Below are the code and all the weights of a small trained network. Each question names an input and a class and asks about switching units off, where a switched-off unit gives its printed mean instead of its output.

import numpy as np


def w(rows, s, z=0):
    codes = np.array(rows[::2]) - 128.0
    scale = np.full(codes.shape[1], s)
    scale[-1] = z or s
    return codes * scale


def norm(h):
    return h / np.sqrt((h * h).mean(-1, keepdims=True) + 1e-5)


def f(y):
    return np.maximum(y, 0)


def log_softmax(a):
    a = a - a.max(-1, keepdims=True)
    return a - np.log(np.exp(a).sum(-1, keepdims=True))


def net(x, mask):
    res = np.array(x, float).reshape(1, 8) / 4 @ E
    u = 0
    for l in range(2):
        y = f(norm(res) @ A[l][:, :-1].T + A[l][:, -1])
        res = res + np.where(mask[u : u + 3], y, B[l][:, -1]) @ B[l][:, :-1]
        u += 3
    return log_softmax(norm(res)[-1] @ U[:, :-1].T + U[:, -1])


A, B = {}, {}
E = w([
[133,130,129,124,133,130,137],'x0',
[2,88,126,134,184,138,148],'x1',
[146,231,125,233,140,190,112],'x2',
[99,224,127,30,102,143,63],'x3',
[134,127,130,123,135,139,132],'x4',
[124,129,132,133,124,122,129],'x5',
[126,132,134,130,125,120,132],'x6',
[189,116,178,118,198,55,63],'x7',
],0.0044)
A[0] = w([
[127,165,187,101,200,99,42,11],'0.n1',
[5,182,174,94,214,142,119,2],'0.n2',
[98,252,153,136,169,150,103,94],'0.n3',
],0.011,0.0022)
B[0] = w([
[157,209,78,58,201,56,242,222],'0.n1',
[148,23,11,141,68,127,42,243],'0.n2',
[89,148,255,163,114,181,114,254],'0.n3',
],0.0068,0.0064)
A[1] = w([
[71,172,93,80,27,179,175,3],'1.n1',
[207,184,138,68,38,141,111,59],'1.n2',
[104,99,168,3,73,112,125,33],'1.n3',
],0.017,0.0013)
B[1] = w([
[205,161,151,48,200,24,148,254],'1.n1',
[38,2,37,114,110,131,100,243],'1.n2',
[115,229,209,221,102,225,113,244],'1.n3',
],0.0082,0.0088)
U = w([
[80,2,19,120,87,137,63,88],'0',
[210,189,132,41,189,46,171,87],'1',
[120,108,137,146,113,144,121,253],'2',
[116,193,206,203,93,219,111,70],'3',
],0.0083,0.0054)

Each question gives the input, the list of numbers given to net, and the class t.
The units are the neurons (one row each of A and B). Each row of codes is followed by its name. A weight is (code - 128) times the scale printed after its matrix; where a second scale follows, it is the last column's (A, B and U).
mask holds one flag per neuron, layer by layer. A switched-off neuron (its flag False) gives its mean, the last column of its row in B, instead of its output. The means were averaged over made-up inputs and are rounded, as every weight is.
A unit's drop is (log p(t) with every unit on - log p(t) with that unit switched off) / (log p(t) with every unit on - log p(t) with every unit switched off).
The circuit of an input: a set's keep is (log p(t) with only the set's units on - log p(t) with every unit switched off) / (log p(t) with every unit on - log p(t) with every unit switched off). Starting from all 6 units, units are removed one at a time, each time the one whose removal leaves the highest keep (on an exact tie, the one counted first), for as long as the keep stays at least 0.8.
units of the circuit, in order: the units of the circuit, biggest drop first
top k neurons: the k neurons with the biggest drops, biggest first
top k neurons in layer l: the k neurons of layer l with the biggest drops, biggest first
drop when u is switched off: that unit's drop, to one decimal
input [8,7,-4,1,-1,7,-8,-8], class 1: top 2 neurons in layer 1 => 1.n1, 1.n2
input [-4,-8,-4,4,-5,6,-7,6], class 0: top 2 neurons => 1.n2, 1.n1
input [-4,-8,7,-5,-8,-5,7,3], class 0: top 2 neurons => 1.n3, 1.n2
input [6,-8,1,6,-2,4,8,6], class 0: top 2 neurons => 1.n2, 1.n1
input [4,-7,-3,-6,6,-2,1,7], class 0: units of the circuit, in order => 1.n1
input [0,5,3,-1,-5,4,-8,4], class 0: top 3 neurons => 0.n2, 1.n1, 1.n3
input [-8,0,5,0,8,6,5,-8], class 1: top 2 neurons in layer 1 => 1.n1, 1.n3
input [-6,2,-6,1,7,7,8,-8], class 1: top 2 neurons => 1.n1, 0.n3
input [-3,-7,-5,-1,2,1,-7,7], class 0: top 2 neurons in layer 1 => 1.n2, 1.n1
input [-2,-2,-7,-5,-1,5,3,-6], class 3: top 3 neurons => 1.n3, 0.n1, 0.n2
input [7,-4,1,1,0,3,0,4], class 0: top 3 neurons => 1.n2, 1.n1, 1.n3
input [8,1,-5,2,2,-3,-3,4], class 3: top 2 neurons in layer 1 => 1.n3, 1.n1
input [-3,-7,5,-6,-2,-2,5,-6], class 0: top 2 neurons in layer 1 => 1.n3, 1.n2
input [-1,-3,-1,4,5,0,5,-6], class 1: top neuron in layer 1 => 1.n1
input [-4,7,6,-3,-4,6,-5,1], class 0: top 2 neurons => 0.n2, 1.n3
input [-8,-7,3,3,-4,3,0,-8], class 1: top 2 neurons => 1.n1, 0.n2
input [0,-6,-3,2,-2,4,4,2], class 0: top 2 neurons => 1.n2, 0.n3
input [2,-3,-8,1,1,5,1,-7], class 3: top 2 neurons => 1.n3, 0.n1
input [2,-5,-7,1,-5,5,3,-2], class 3: top 2 neurons => 1.n3, 0.n2
input [0,-3,-4,2,-7,4,-7,-8], class 1: top neuron => 1.n1
input [2,-5,-7,-2,3,8,-7,0], class 3: drop when 1.n3 is switched off => 1.0
input [-4,-3,-6,-3,2,-1,7,0], class 3: drop when 1.n3 is switched off => 0.1
input [0,7,8,8,-7,-5,2,-8], class 1: drop when 1.n2 is switched off => 0.6
